Below is a small trained network, with its code and all its weights. Each question gives an input and a target symbol and asks what happens when units are switched off, that is, made to give their printed mean instead of their output.

import numpy as np


def w(rows, s, z=0):
    codes = np.array(rows[::2]) - 128.0
    scale = np.full(codes.shape[1], s)
    scale[-1] = z or s
    return codes * scale


def norm(h):
    return h / np.sqrt((h * h).mean(-1, keepdims=True) + 1e-5)


def f(y):
    return np.maximum(y, 0)


def softmax(a):
    e = np.exp(a - a.max(-1, keepdims=True))
    return e / e.sum(-1, keepdims=True)


def log_softmax(a):
    a = a - a.max(-1, keepdims=True)
    return a - np.log(np.exp(a).sum(-1, keepdims=True))


def net(x, mask):
    ids = ['βγδηθλξστφψω'.index(c) for c in x.split()]
    T = len(ids)
    res = E[ids] + P[:T]
    u = 0
    for l in range(2):
        r = norm(res)
        for j in range(2):
            rows = slice(3 * j, 3 * j + 3)
            q, k, v = (r @ M[l][rows].T for M in (Q, K, V))
            z = softmax(np.where(np.tri(T) > 0, q @ k.T / 3**0.5, -1e9)) @ v
            o = O[l][rows]
            res = res + np.where(mask[u + j], z, o[:, -1]) @ o[:, :-1]
        u += 2
        y = f(norm(res) @ A[l][:, :-1].T + A[l][:, -1])
        res = res + np.where(mask[u : u + 4], y, B[l][:, -1]) @ B[l][:, :-1]
        u += 4
    return log_softmax(norm(res)[-1] @ U[:, :-1].T + U[:, -1])


Q, K, V, O, A, B = {}, {}, {}, {}, {}, {}
E = w([
[170,82,4,113,119],'β',
[76,97,64,229,149],'γ',
[40,55,32,189,145],'δ',
[109,202,184,100,52],'η',
[94,39,74,140,180],'θ',
[170,100,18,167,124],'λ',
[97,44,104,62,170],'ξ',
[86,63,135,196,204],'σ',
[206,44,87,114,197],'τ',
[169,82,106,230,193],'φ',
[169,85,104,160,185],'ψ',
[88,112,101,163,149],'ω',
],0.0018)
P = w([
[130,202,111,96,140],'0',
[113,47,118,105,164],'1',
[135,47,121,119,153],'2',
[136,51,120,142,146],'3',
[124,47,118,147,150],'4',
[130,45,112,158,151],'5',
[119,51,111,174,144],'6',
[132,40,106,179,143],'7',
[129,31,97,185,148],'8',
[121,20,94,195,146],'9',
[127,6,85,193,143],'10',
],0.0015)
Q[0] = w([
[164,125,67,105,206],'L0H0',
[162,127,61,100,206],'L0H0',
[180,124,24,82,252],'L0H0',
[116,120,172,97,62],'L0H1',
[91,157,184,206,61],'L0H1',
[149,86,92,37,171],'L0H1',
],0.0031)
K[0] = w([
[140,91,177,140,98],'L0H0',
[147,73,193,146,90],'L0H0',
[150,66,202,147,82],'L0H0',
[108,253,125,108,138],'L0H1',
[82,253,155,91,104],'L0H1',
[179,43,89,173,164],'L0H1',
],0.0038)
V[0] = w([
[140,80,126,142,109],'L0H0',
[128,128,128,128,128],'L0H0',
[140,80,127,140,107],'L0H0',
[133,185,140,130,129],'L0H1',
[129,128,128,128,128],'L0H1',
[106,120,225,126,3],'L0H1',
],0.0021)
O[0] = w([
[136,136,96,104,184,168],'L0H0',
[128,128,128,128,128,128],'L0H0',
[133,140,93,104,186,166],'L0H0',
[139,84,143,142,65,66],'L0H1',
[128,129,127,127,128,128],'L0H1',
[167,6,22,162,152,4],'L0H1',
],0.0019,0.002)
A[0] = w([
[161,5,89,76,122,69],'L0N0',
[108,28,32,170,51,109],'L0N1',
[139,185,186,107,104,4],'L0N2',
[218,44,42,187,195,111],'L0N3',
],0.0026,0.0011)
B[0] = w([
[87,176,146,252,135,195],'L0N0',
[175,99,224,122,207,211],'L0N1',
[69,96,101,128,65,133],'L0N2',
[23,107,144,96,111,254],'L0N3',
],0.0032,0.004)
Q[1] = w([
[30,70,175,172,153],'L1H0',
[75,115,127,144,115],'L1H0',
[246,182,98,75,130],'L1H0',
[135,145,116,111,109],'L1H1',
[185,153,128,112,102],'L1H1',
[102,71,167,182,198],'L1H1',
],0.011)
K[1] = w([
[166,135,204,128,104],'L1H0',
[138,116,151,128,97],'L1H0',
[94,134,54,129,169],'L1H0',
[126,108,129,135,123],'L1H1',
[114,71,111,138,151],'L1H1',
[137,245,116,88,156],'L1H1',
],0.012)
V[1] = w([
[100,72,90,109,46],'L1H0',
[73,142,129,95,3],'L1H0',
[202,98,97,175,236],'L1H0',
[162,127,205,58,187],'L1H1',
[214,152,83,55,117],'L1H1',
[181,185,131,220,141],'L1H1',
],0.0042)
O[1] = w([
[73,102,238,107,148,111],'L1H0',
[70,42,194,151,183,195],'L1H0',
[199,227,104,71,81,3],'L1H0',
[131,102,81,60,224,137],'L1H1',
[189,36,149,50,103,192],'L1H1',
[254,175,188,199,137,150],'L1H1',
],0.004,0.0023)
A[1] = w([
[101,32,127,2,61,177],'L1N0',
[84,113,105,225,39,179],'L1N1',
[41,104,52,63,179,146],'L1N2',
[193,130,30,140,99,251],'L1N3',
],0.004,0.0015)
B[1] = w([
[101,145,12,231,94,251],'L1N0',
[128,95,124,4,74,194],'L1N1',
[194,202,218,84,106,210],'L1N2',
[75,38,216,141,155,226],'L1N3',
],0.0036,0.0033)
U = w([
[133,78,2,224,43,91],'β',
[127,216,197,214,32,38],'γ',
[27,193,128,112,48,187],'δ',
[120,88,148,3,25,42],'η',
[151,221,203,24,182,169],'θ',
[234,69,239,145,82,213],'λ',
[49,151,21,33,178,6],'ξ',
[90,242,60,199,221,115],'σ',
[232,92,48,39,197,129],'τ',
[236,188,127,188,148,175],'φ',
[162,63,159,161,247,138],'ψ',
[6,80,201,149,133,182],'ω',
],0.008,0.0019)

Each question gives the input, a string of symbols that net reads in full, and the target symbol t.
The units are the heads (3 rows each of Q, K, V and O) and the neurons (one row each of A and B). Each row of codes is followed by its name. A weight is (code - 128) times the scale printed after its matrix; where a second scale follows, it is the last column's (O, A, B and U).
mask holds one flag per unit, layer by layer, with each layer's heads first. A switched-off unit (its flag False) gives its mean, the last column of its rows in O or B, instead of its output. The means were averaged over made-up inputs and are rounded, as every weight is.
A unit's drop is (log p(t) with every unit on - log p(t) with that unit switched off) / (log p(t) with every unit on - log p(t) with every unit switched off).
The circuit of an input: a set's keep is (log p(t) with only the set's units on - log p(t) with every unit switched off) / (log p(t) with every unit on - log p(t) with every unit switched off). Starting from all 12 units, units are removed one at a time, each time the one whose removal leaves the highest keep (on an exact tie, the one counted first), for as long as the keep stays at least 0.8.
circuit, biggest first: the units of the circuit, biggest drop first
k most important neurons: the k neurons with the biggest drops, biggest first
k most important neurons of layer l: the k neurons of layer l with the biggest drops, biggest first
which heads matter: for each layer, one digit per head in row order, 1 if its drop is at least 0.15 and else 0, layers parted by /
input ξ β β, target ξ: circuit, biggest first => L1H1, L1H0
input σ φ β σ β ξ, target σ: circuit, biggest first => L1H1, L1H0
input β σ η θ η γ, target β: 3 most important neurons => L0N0, L0N3, L0N1
input β δ ψ, target β: 2 most important neurons => L0N0, L0N1
input σ η φ β ψ λ σ ω η, target σ: 2 most important neurons of layer 0 => L0N3, L0N0
input η β β δ η ω β τ σ, target η: which heads matter => 01 / 11
input θ λ δ τ η η β ω ξ β, target θ: which heads matter => 01 / 11
input φ η β η θ τ ξ η λ η, target φ: circuit, biggest first => L0H1, L0N3, L1H1, L1H0
input θ β θ ξ ξ, target θ: 3 most important neurons => L1N2, L0N3, L0N0
input λ λ σ η η β η ψ η λ ψ, target λ: 3 most important neurons of layer 0 => L0N3, L0N1, L0N2
input β η β η, target β: 3 most important neurons => L0N0, L0N3, L1N0
input σ λ θ β θ ψ ξ ψ, target σ: which heads matter => 00 / 11
input γ λ β ξ, target γ: circuit, biggest first => L1H1, L0N1, L1H0
input ξ ω λ ω, target ξ: which heads matter => 00 / 01
input β ψ λ τ λ λ β λ λ λ θ, target β: circuit, biggest first => L1H0, L0N3
input η τ η λ β, target η: which heads matter => 11 / 11
input ξ δ β β δ β ξ γ, target ξ: circuit, biggest first => L1H1, L1H0, L0N3
input ξ λ β, target ξ: circuit, biggest first => L1H1, L1H0
input σ λ β τ τ δ, target σ: circuit, biggest first => L1H1, L1H0
input λ β β τ β ω, target λ: most important neuron of layer 1 => L1N0
input ξ β λ η δ η τ σ β λ, target ξ: circuit, biggest first => L1H1, L0H1, L0N3, L1H0
input φ β λ, target φ: most important neuron => L0N3
input β σ σ, target β: which heads matter => 00 / 11
